Below is a small trained network, with its code and all its weights. Each question gives an input and a target symbol and asks what happens when units are switched off, that is, made to give their printed mean instead of their output.

import numpy as np


def w(rows, s, z=0):
    codes = np.array(rows[::2]) - 128.0
    scale = np.full(codes.shape[1], s)
    scale[-1] = z or s
    return codes * scale


def f(y):
    return np.maximum(y, 0)


def softmax(a):
    e = np.exp(a - a.max(-1, keepdims=True))
    return e / e.sum(-1, keepdims=True)


def log_softmax(a):
    a = a - a.max(-1, keepdims=True)
    return a - np.log(np.exp(a).sum(-1, keepdims=True))


def net(x, mask):
    ids = ['ΞΠΦΩαηθμτψ'.index(c) for c in x.split()]
    T = len(ids)
    res = E[ids] + P[:T]
    u = 0
    for l in range(2):
        q, k, v = (res @ M[l].T for M in (Q, K, V))
        z = softmax(np.where(np.tri(T) > 0, q @ k.T / 3**0.5, -1e9)) @ v
        res = res + np.where(mask[u], z, O[l][:, -1]) @ O[l][:, :-1]
        u += 1
        y = f(res @ A[l][:, :-1].T + A[l][:, -1])
        res = res + np.where(mask[u : u + 4], y, B[l][:, -1]) @ B[l][:, :-1]
        u += 4
    return log_softmax(res[-1] @ U[:, :-1].T + U[:, -1])


Q, K, V, O, A, B = {}, {}, {}, {}, {}, {}
E = w([
[214,21,91,112],'Ξ',
[88,108,172,168],'Π',
[104,120,155,205],'Φ',
[165,136,64,129],'Ω',
[120,113,93,113],'α',
[140,79,147,152],'η',
[144,119,115,160],'θ',
[43,203,154,173],'μ',
[135,218,40,123],'τ',
[119,223,169,8],'ψ',
],0.015)
P = w([
[154,79,184,81],'0',
[43,61,104,159],'1',
[166,81,100,255],'2',
[79,99,205,32],'3',
[210,212,163,94],'4',
[101,143,137,191],'5',
],0.011)
Q[0] = w([
[240,201,249,149],'0.h1',
[61,70,148,77],'0.h1',
[181,172,183,54],'0.h1',
],0.011)
K[0] = w([
[114,123,83,248],'0.h1',
[106,64,159,92],'0.h1',
[151,53,97,169],'0.h1',
],0.017)
V[0] = w([
[29,220,181,148],'0.h1',
[154,131,198,216],'0.h1',
[48,116,253,163],'0.h1',
],0.019)
O[0] = w([
[82,231,45,140,211],'0.h1',
[114,60,60,85,213],'0.h1',
[180,167,49,5,253],'0.h1',
],0.015,0.0062)
A[0] = w([
[157,194,25,207,139],'0.n1',
[254,131,226,127,143],'0.n2',
[151,43,6,243,252],'0.n3',
[156,88,199,84,64],'0.n4',
],0.0074,0.0042)
B[0] = w([
[110,42,184,225,251],'0.n1',
[130,188,145,50,186],'0.n2',
[9,103,211,82,179],'0.n3',
[213,189,177,255,174],'0.n4',
],0.0084,0.022)
Q[1] = w([
[149,90,82,151],'1.h1',
[149,247,27,187],'1.h1',
[77,89,160,110],'1.h1',
],0.015)
K[1] = w([
[96,120,136,97],'1.h1',
[127,8,116,160],'1.h1',
[138,174,185,80],'1.h1',
],0.017)
V[1] = w([
[109,35,152,155],'1.h1',
[171,66,49,227],'1.h1',
[127,254,157,116],'1.h1',
],0.0045)
O[1] = w([
[220,8,123,34,169],'1.h1',
[191,50,254,230,5],'1.h1',
[88,243,73,185,195],'1.h1',
],0.003,0.0024)
A[1] = w([
[48,142,137,92,143],'1.n1',
[170,209,140,88,2],'1.n2',
[185,160,75,46,58],'1.n3',
[254,91,57,104,136],'1.n4',
],0.012,0.0091)
B[1] = w([
[114,147,106,96,231],'1.n1',
[105,3,122,168,167],'1.n2',
[68,182,161,134,250],'1.n3',
[208,112,86,160,232],'1.n4',
],0.019,0.015)
U = w([
[144,192,138,147,147],'Ξ',
[172,195,92,105,127],'Π',
[92,180,120,73,75],'Φ',
[123,110,119,182,79],'Ω',
[147,177,128,139,156],'α',
[177,127,98,74,192],'η',
[109,81,114,79,249],'θ',
[97,68,1,167,91],'μ',
[49,91,97,192,85],'τ',
[156,168,76,247,102],'ψ',
],0.0085,0.012)

Each question gives the input, a string of symbols that net reads in full, and the target symbol t.
The units are the heads (3 rows each of Q, K, V and O) and the neurons (one row each of A and B). Each row of codes is followed by its name. A weight is (code - 128) times the scale printed after its matrix; where a second scale follows, it is the last column's (O, A, B and U).
mask holds one flag per unit, layer by layer, with each layer's heads first. A switched-off unit (its flag False) gives its mean, the last column of its rows in O or B, instead of its output. The means were averaged over made-up inputs and are rounded, as every weight is.
A unit's drop is (log p(t) with every unit on - log p(t) with that unit switched off) / (log p(t) with every unit on - log p(t) with every unit switched off).
The circuit of an input: a set's keep is (log p(t) with only the set's units on - log p(t) with every unit switched off) / (log p(t) with every unit on - log p(t) with every unit switched off). Starting from all 10 units, units are removed one at a time, each time the one whose removal leaves the highest keep (on an exact tie, the one counted first), for as long as the keep stays at least 0.8.
circuit, biggest first: the units of the circuit, biggest drop first
unit that matters most: the unit with the biggest drop
top k neurons: the k neurons with the biggest drops, biggest first
top k neurons in layer l: the k neurons of layer l with the biggest drops, biggest first
input Ξ Ξ ψ Ω, target Ω: top 2 neurons in layer 0	0.n4; 0.n2
input Ω θ μ, target μ: unit that matters most	0.h1
input τ Π η Π μ, target η: top 3 neurons	0.n1; 1.n3; 0.n4
input Ω Φ μ θ, target Π: circuit, biggest first	0.n1; 0.n3
input μ τ μ η μ μ, target μ: top 2 neurons in layer 0	0.n1; 0.n4
input α τ Ω, target τ: circuit, biggest first	0.h1; 0.n3
input τ τ Π, target τ: top 3 neurons	1.n4; 0.n3; 0.n4
input μ Ω Ξ θ η, target Ξ: circuit, biggest first	0.n4; 0.n2; 0.h1; 0.n1
input μ Φ Φ, target μ: circuit, biggest first	0.n1; 0.h1
input θ Π Φ Φ Π, target Φ: top 3 neurons in layer 0	0.n1; 0.n3; 0.n4
input τ Π η Π, target μ: top 3 neurons	1.n4; 1.n2; 0.n3
input Ξ Π μ Ω, target Ω: top 3 neurons	0.n4; 1.n2; 0.n1
input ψ μ Φ μ μ θ, target μ: circuit, biggest first	0.n1; 0.h1; 1.n3
input μ τ Ω, target τ: top 2 neurons	0.n1; 1.n4
input θ Ξ μ μ Π, target μ: circuit, biggest first	0.h1
input Π μ τ ψ η Π, target ψ: circuit, biggest first	0.h1; 0.n1
input Π τ μ, target τ: top 3 neurons	1.n4; 0.n1; 0.n3
input τ τ μ μ η η, target μ: top 2 neurons	1.n3; 0.n1
input Π α μ μ μ Ω, target μ: top 2 neurons	0.n1; 1.n3
input α μ η, target μ: top 2 neurons	1.n3; 0.n4
input η τ τ μ μ, target τ: circuit, biggest first	0.h1
input Φ μ θ τ η Ξ, target τ: top 3 neurons in layer 0	0.n2; 0.n4; 0.n3
input μ μ η μ, target Φ: top 3 neurons	1.n3; 0.n4; 1.n1
input μ Π Φ Ω Π, target Φ: top 2 neurons in layer 0	0.n3; 0.n1
input τ τ Π η Ξ, target Π: circuit, biggest first	1.n4; 1.n3; 0.n1; 0.h1
input μ Π μ μ Ξ, target μ: top 2 neurons in layer 0	0.n1; 0.n2
input Π μ τ μ θ, target τ: circuit, biggest first	0.h1
input Ξ μ μ θ θ τ, target τ: circuit, biggest first	0.h1; 1.n4
input μ α τ, target τ: circuit, biggest first	0.h1; 0.n3
input τ μ Ξ Φ θ, target Ξ: top 4 neurons	0.n4; 0.n2; 0.n1; 1.n2
